In the rows, zero is written as 128.
Here are made-up things, facts about them, and rows of numbers that follow some of those facts. Name the thing behind each unnamed row.

Facts:
tatrak Λ b; vuza Λ b; skedre Λ a; zuler Λ c; rutalon Λ b
zevin Λ c; skizom Λ c; tragom Λ c; sobis Λ a; vuflim Λ c
dragom Λ b; foga Λ c; tragu Λ a; griston Λ c; briskegrol Λ b
reva Λ a; foram Λ a; vutram Λ c; flama Λ a; rigris Λ a
lumetru Λ c; motrur Λ a; nese Λ a; plotrur Λ c; vone Λ b
kleseruk Λ a; fotru Λ a; stustok Λ a; geroke Λ b; pidri Λ c
duskam Λ c; gafibram Λ a; soflem Λ b; brare Λ a; stabrur Λ a
tribra Λ a; fiplubrir Λ a; trodru Λ c; stiklum Λ a; vozan Λ b
grovis Λ b; klokleplor Λ c; gele Λ c; skirek Λ b; luklek Λ c
vibu Λ c; zibroflon Λ b; pleral Λ a; stoson Λ b; draflir Λ a
nistil Λ b; brivir Λ b; droni Λ b; stupleras Λ b; tratro Λ b
neplos Λ b; klovur Λ a; meplaben Λ b; sotus Λ a; bomim Λ c
pimi Λ b; zugrisam Λ a; drestanom Λ c; drigen Λ c; brevo Λ a
zifol Λ b; bobrelo Λ b; gralim Λ a; merim Λ c; bragom Λ b
teflinur Λ c; listus Λ a; todir Λ b; fopa Λ c; leflavun Λ b
kibom Λ a; flubrum Λ b; plodo Λ a; flitu Λ a; traploskil Λ c
zazus Λ b; dromugrem Λ c; skaskistek Λ a; skeflak Λ c; tridu Λ a
mati Λ a; stostam Λ b; tregrak Λ b; gapur Λ b; vabun Λ b
flobru Λ a; klaklos Λ a; vadan Λ b; driflagruk Λ a; diska Λ c
draskom Λ b; nelu Λ b; bipa Λ a; feskem Λ a; gusok Λ b
reru Λ c; gidon Λ c; fonir Λ a; flazu Λ b; todroska Λ a
naskol Λ c; tatrak π vabun; rutalon π bragom; skizom π motrur; tragom π todroska
sobis π merim; tragu π gralim; griston π pimi; briskegrol π tregrak; reva π stiklum
foram π flubrum; vutram π tribra; flama π brevo; rigris π vuflim; lumetru π driflagruk
motrur π zevin; nese π vadan; kleseruk π klovur; fotru π tragom; pidri π klokleplor
duskam π brare; soflem π draskom; brare π bobrelo; stabrur π mati; fiplubrir π flama
trodru π listus; grovis π luklek; gele π bomim; skirek π fiplubrir; vibu π naskol
zibroflon π zugrisam; pleral π vutram; stoson π vone; nistil π kibom; brivir π fopa
droni π gapur; stupleras π trodru; klovur π leflavun; meplaben π skeflak; sotus π diska
pimi π stustok; drigen π foram; brevo π tridu; merim π dromugrem; teflinur π bipa
listus π sobis; fopa π fonir; leflavun π todir; kibom π skedre; traploskil π vozan
zazus π dragom; skaskistek π reva; mati π skirek; stostam π klaklos; tregrak π stupleras
klaklos π flitu; draskom π gidon; nelu π flobru; bipa π lumetru; feskem π tragu
gusok π drestanom; gidon π grovis; flazu π tatrak; todroska π gusok; naskol π zifol
tatrak φ e; vuza φ g; skedre φ e; zuler φ d; rutalon φ e
zevin φ d; skizom φ f; tragom φ d; sobis φ d; vuflim φ d
dragom φ d; foga φ e; tragu φ f; griston φ g; briskegrol φ g
reva φ e; foram φ f; vutram φ d; flama φ d; rigris φ d
lumetru φ f; motrur φ d; nese φ d; plotrur φ f; vone φ d
kleseruk φ f; fotru φ d; stustok φ e; geroke φ e; pidri φ e
duskam φ f; gafibram φ d; soflem φ d; brare φ d; stabrur φ d
tribra φ e; fiplubrir φ g; trodru φ f; stiklum φ f; vozan φ e
grovis φ f; klokleplor φ d; gele φ e; skirek φ f; luklek φ d
vibu φ g; zibroflon φ e; pleral φ g; stoson φ d; draflir φ f
nistil φ d; brivir φ e; droni φ e; stupleras φ f; tratro φ d
neplos φ f; klovur φ d; meplaben φ e; sotus φ d; bomim φ g
pimi φ e; zugrisam φ d; drestanom φ d; drigen φ g; brevo φ g
zifol φ e; bobrelo φ d; gralim φ d; merim φ e; bragom φ e
teflinur φ d; listus φ d; todir φ f; fopa φ e; leflavun φ d
kibom φ e; flubrum φ e; plodo φ e; flitu φ f; traploskil φ e
zazus φ f; dromugrem φ f; skaskistek φ d; skeflak φ d; tridu φ f
mati φ g; stostam φ g; tregrak φ d; gapur φ e; vabun φ d
flobru φ d; klaklos φ d; vadan φ g; driflagruk φ f; diska φ g
draskom φ d; nelu φ g; bipa φ e; feskem φ d; gusok φ e
reru φ g; gidon φ e; fonir φ f; flazu φ d; todroska φ d
naskol φ f

Some rows with their names:
[ 94 162 121 177 134 114 102  94 151  78 118 103 129 114  92 112 116 168
 108  39 122  86 147 175 110 117 127 124 116 130 116 143 158 126 173  73
 154] : drestanom
[ 78 174 112 158 165  97 131 101 146  83 113 123 135 112 108 119  94 129
 100  65 100 116 135 129 115 132 134 118 100 154 123 173 146 135 167 109
 127] : bobrelo
[ 99  73 107  91 106 125 142 146 127 140 107 164 168 154 178 156 144  96
  90 178 109 159 125 136 119 177 112  56 140 108  96  92 154 112  93 189
 105] : stostam
[136  77  85  57  51 127 108 173  98 106 161 128 139 164 137 167 156 122
  98 146 126 137 139 121 138 198  95 138 156  50 100  94 165 142  88 134
 128] : griston
[ 90 189 173 126 124 139 100 115 163 132 151 107  86 123 120 185 103 164
 176 108 104 138 128 124 117 141 150 106 136 165 169 109 129 115 135 129
  95] : motrur
[146 114 148 104 134 120 154 161  87 113  88 123 125 172  89 117 127  93
 120 124 136 131 145 108 130 124 209 150 166 110 166 139  88 174  92 148
 101] : grovis
[168 117 125 148 150 138 149 135 115 163 166 119 103 116 139  42 119 162
 114 175  99 136 109  62 142  92 108 155 101 106  97 120  99 102 143  87
 140] : bipa
[104 155 150  96 141 112 131 100 146  88 116 138  88 146 123 131 113 152
 141 134 131 134 128  93 122 214 154 150 153 154 130 122 144 149  89 163
 101] : soflem
[129  80 133 144 154 110 168 134 101 135  77 135 160 157 126  97 114  96
 130 132 151 121 174 168  93  83 185  96 142 146 121 138 108 137 100 125
 114] : stupleras
[100 221 140 177 149 116 123 111 162 115 169  92  98 121  76 128  75 164
 144  98 102 142 137  94 110 141 133 139 116 135 158 151 117 122 153  93
 118] : zugrisam
[ 90  98 114 112  93 133 136 161 135 165 158 124 128 155 178 136 121 134
 113 184 118 150 157 126 114 146 101  77 152  98  86  71 163  84  98 129
 112] : pleral
[ 97 204 139 190 133 132 131  98 170 138 137 116 159  99 125 159 124 112
 150 107 106 135 114 134 105 135 103 129 117 152 157 175 136 115 170  96
 126] : gralim
[ 94 185 121 144 124 131  75  92 156  98 129 121 132 104 108 187 143 126
 121  43 132 116 103 173 129 127 126 130 103 145 158 149 153 134 170 132
 131] : skeflak
[106 198 130 140 123 129  88 105 161  85 138 110 106 100  75 166 117 153
 128  53  99 101 116 153 125 137 158 132 118 129 161 147 126 131 168 107
 122] : klokleplor
[194 100 123  56 124 175  81 147 129 141 142 135  47 123 154 120 150 196
 132 118 138  95 111 122 169 101 137 155 134 118 116  66 116 108 127 171
 127] : pidri
[ 98 145 130 165 135 119  91  96 134  75 136 109 105 115 112 115 122 193
 126  55 141  97 158 161 115 145 110 152 123 149 100 115 172 113 140 104
 147] : tragom
[ 88 144 146 187 141 114 108 100 138 103 148 101 109 125 131 124  89 175
 144  86 141 126 167 123 109 130  95 136 136 160 113 139 169 102 139  73
 112] : todroska
[151 127 145 167 113 131 165 139 121 177 113 108 206 134 124 148 135  53
 144 140 168 153 133 171 100  65 142 109 131 132 171 152  95 144 113 112
 149] : flitu
[102 130 137 121 158 110 100  94 134  93 123 156 137 139 161 159 137 134
 143  99 164 131 137  98 135 201  97 143 144 172 105 141 187 156 115 168
 115] : flazu
[ 95 122  68 109  72 130  95 182 111 110 139 116 165 141 111 203 161  94
  57  88 117 138 108 167 136 107 103  64 109  63 131 148 155 128 166 128
 126] : bomim

Rows to name:
No name comes twice in this set of rows, the named rows included.
[197  88 119  72 109 153  80 134 104 145 138 151 106 114 173 149 194 154
 128 114 156 107 110 126 173 103  75 174 115 132  98 100 153 134 136 167
 152] -> gele
[162  93 170  73 113 155 110 158 115 144 107 107  83 154 114 164 140 142
 176 104 170 124 156 187 118 101 202 146 175 134 160  67  83 116  75 157
 119] -> skizom
[143  92 118 130 106 117 166 137 115 114 101 102 135 158  78  62 130 131
 148 133 150 110 158 166  90 132 177 169 159  80 142 132  90 142  99  87
 167] -> lumetru
[ 96 159 148  92 143 112 151  70 182 119  92 158 100 122 123 115 108 139
 157 191  91 141 112 118 102 232 159 147 136 156 135 104 100 127  76 179
 119] -> stoson
[ 98  99  78 114  74 127 109 170 116 126 137 124 134 144 124 148 139 128
  88 138 108 114 148 170 122 161 116  88 132  54 103  78 142 110 127 127
 130] -> reru
[151  84 135 128 171 121 127 145  89 118 132 132 108 112 155  63 127 173
  83 101 121 105 130  98 155  63 119 106 104 138  78 134 126 114 148 140
 127] -> gusok
[144  75 153 151 112 109 185 143  91 151 117 110 153 163 146  80 104 101
 158 182 184 144 185 120  82 132 125 180 171 108 111 120 124 143  67  86
 131] -> kleseruk
[ 95 205 127 136 153 102 154  89 187 100 100 134 137 103  80 131 107 110
 125 168  59 134  99 136 108 196 177 121 108 137 168 168  92 134 138 166
 122] -> vone
[164 148 132 114 181 142 152 120 150 142 121 149 107  86 110  81 130 122
  95 180  61 125  75 128 151  79 156  87  77 122 151 143  53 113 165 153
 130] -> zifol
[101 135  75 107  52 146 119 185 125 117 153 111 157 140  88 174 145  88
  82 117  91 128 116 161 145 131 134  86 114  55 134 124 118 144 162 129
 145] -> diska
[152  98 133 110 100 132 150 139 139 150 102 109 123 136  92 110 141 115
 157 161 140 123 132 195 103 114 194 116 145 106 175  82  56 128 107 126
 150] -> naskol

Now the same things, written a new way:
Named rows:
[139  67 126 167  77 106 148 172  73 147 141 119 131 161  85 150 136 123
 123 105 133  84 133 190 155 113] : feskem
[138 132 131 152  54 111 161 178  86 161 149 122 126 135  69 120 120 120
 143 106 147  80 130 189 135 119] : drestanom
[141  84 126 165  79 107 149 169  76 150 141 117 132 161  87 145 138 125
 123 105 134  74 135 194 154 113] : klaklos
[140  84 125 165  78 107 149 170  76 150 141 117 132 161  87 145 138 125
 124 105 135  75 135 194 155 112] : brare
[141 101 124 163  78 106 149 167  78 153 141 115 132 161  89 140 140 126
 126 104 135  66 138 198 154 112] : flobru
[140  58 110 152  74 109 151 167  77 141 151 126 132 166  70 147 121 126
 130 107 141  76 137 193 152 110] : stoson
[143  88 109 147  76 110 152 162  82 147 150 122 133 168  74 136 124 130
 131 106 142  57 144 200 152 110] : vone
[146 104 125 151  79 119 151 167  75 153 158 119 136 158  81 129 131 119
 138 109 147  69 136 199 149 118] : vuflim
[138  87 123 178 129  85 153 108  97 135 112  89 139 169  82 128 139 138
 137 114 154 125 152 163 150 129] : plodo
[142  74 124 167 130  97 155 109  90 134 129  95 142 166  73 121 127 128
 147 120 165 139 147 160 143 136] : pidri
[141  90 108 159 128  90 157 100 103 133 122  95 141 177  69 118 124 145
 141 116 161 108 160 169 148 126] : gapur
[139  58 109 163 126  88 156 104  98 127 123  99 139 175  65 128 121 140
 140 117 161 126 154 161 148 127] : meplaben
[159  74 120 123 103  89 147 133  93 116  97 122 143 117  81 104 160 132
 127 105 129 109 140 212 130 135] : flitu
[161  68 121 121 107  92 147 130  91 117  98 122 145 121  81 102 162 132
 122 104 129 105 141 211 130 135] : driflagruk
[161  45 121 115 104 100 148 136  85 112 115 130 145 112  70 103 147 119
 138 110 140 132 132 204 124 142] : skizom
[130  88 112 151  63 130 140 123  94  93 122 112 155 191  63 135 130 151
 154 103 140 107 128 178 106 122] : nelu
[134 101 128 154  68 140 138 127  86  99 129 109 159 183  70 126 137 142
 160 106 144 119 121 176 100 131] : drigen
[134 101 127 155  67 140 138 128  87  98 129 108 159 183  70 127 136 141
 160 105 144 118 121 176 101 131] : griston
[126 101 113 180  48 105 138 124  93 103 121  95 150 198  88 137 154 158
 165 102 137  93 125 191  89 139] : brevo
[122  81 105 153  62 122 136 126  96  87 123 112 162 162  72 140 131 128
 176 101 148  99 132 173 116 116] : briskegrol

Rows to name:
No name comes twice in this set of rows, the named rows included.
[130  93 132 168  51  98 157 184  84 155 133 123 120 136  72 142 126 122
 128 103 134  97 126 180 140 114] -> fotru
[143  67 112 147  80 114 152 161  77 145 151 124 136 172  73 139 123 129
 123 106 140  62 141 196 153 109] -> leflavun
[149  44  97 112  99  81 145 133  97 102 108 131 151  87  76 112 145 104
 159 104 146 101 148 203 142 125] -> stupleras
[143  89 125 153  78 117 150 170  73 150 158 120 135 156  81 135 129 117
 139 109 147  79 134 195 148 119] -> zuler
[141  77 127 164  83 110 149 166  74 150 141 117 135 165  87 144 138 125
 118 104 133  71 136 194 154 113] -> klovur
[139  75 108 160 128  88 157 103 101 130 122  97 139 176  67 123 122 141
 141 117 161 117 157 164 148 127] -> geroke
[141  75 109 150  75 108 152 165  80 145 150 124 132 166  73 143 123 128
 131 107 142  67 140 196 153 110] -> tratro
[142  89 123 165 130  97 155 107  93 135 129  93 143 165  75 116 129 130
 150 119 165 129 150 164 142 135] -> foga
[159  48 104 109  99  90 150 132  95 108 107 131 142 120  65 106 143 132
 134 107 136 112 142 209 128 133] -> neplos
[132  68 103 153  74 100 147 167  81 138 152 124 140 136  82 149 124 103
 154 104 150  58 145 191 165 103] -> tregrak
[145  64 127 153  83 122 150 168  67 147 158 122 137 161  78 138 128 115
 131 109 145  84 131 190 147 118] -> teflinur
[134  50 114 183  59  83 149 172  72 147 149 112 126 170  93 157 142 128
 139 107 137  77 130 198 138 127] -> stabrur

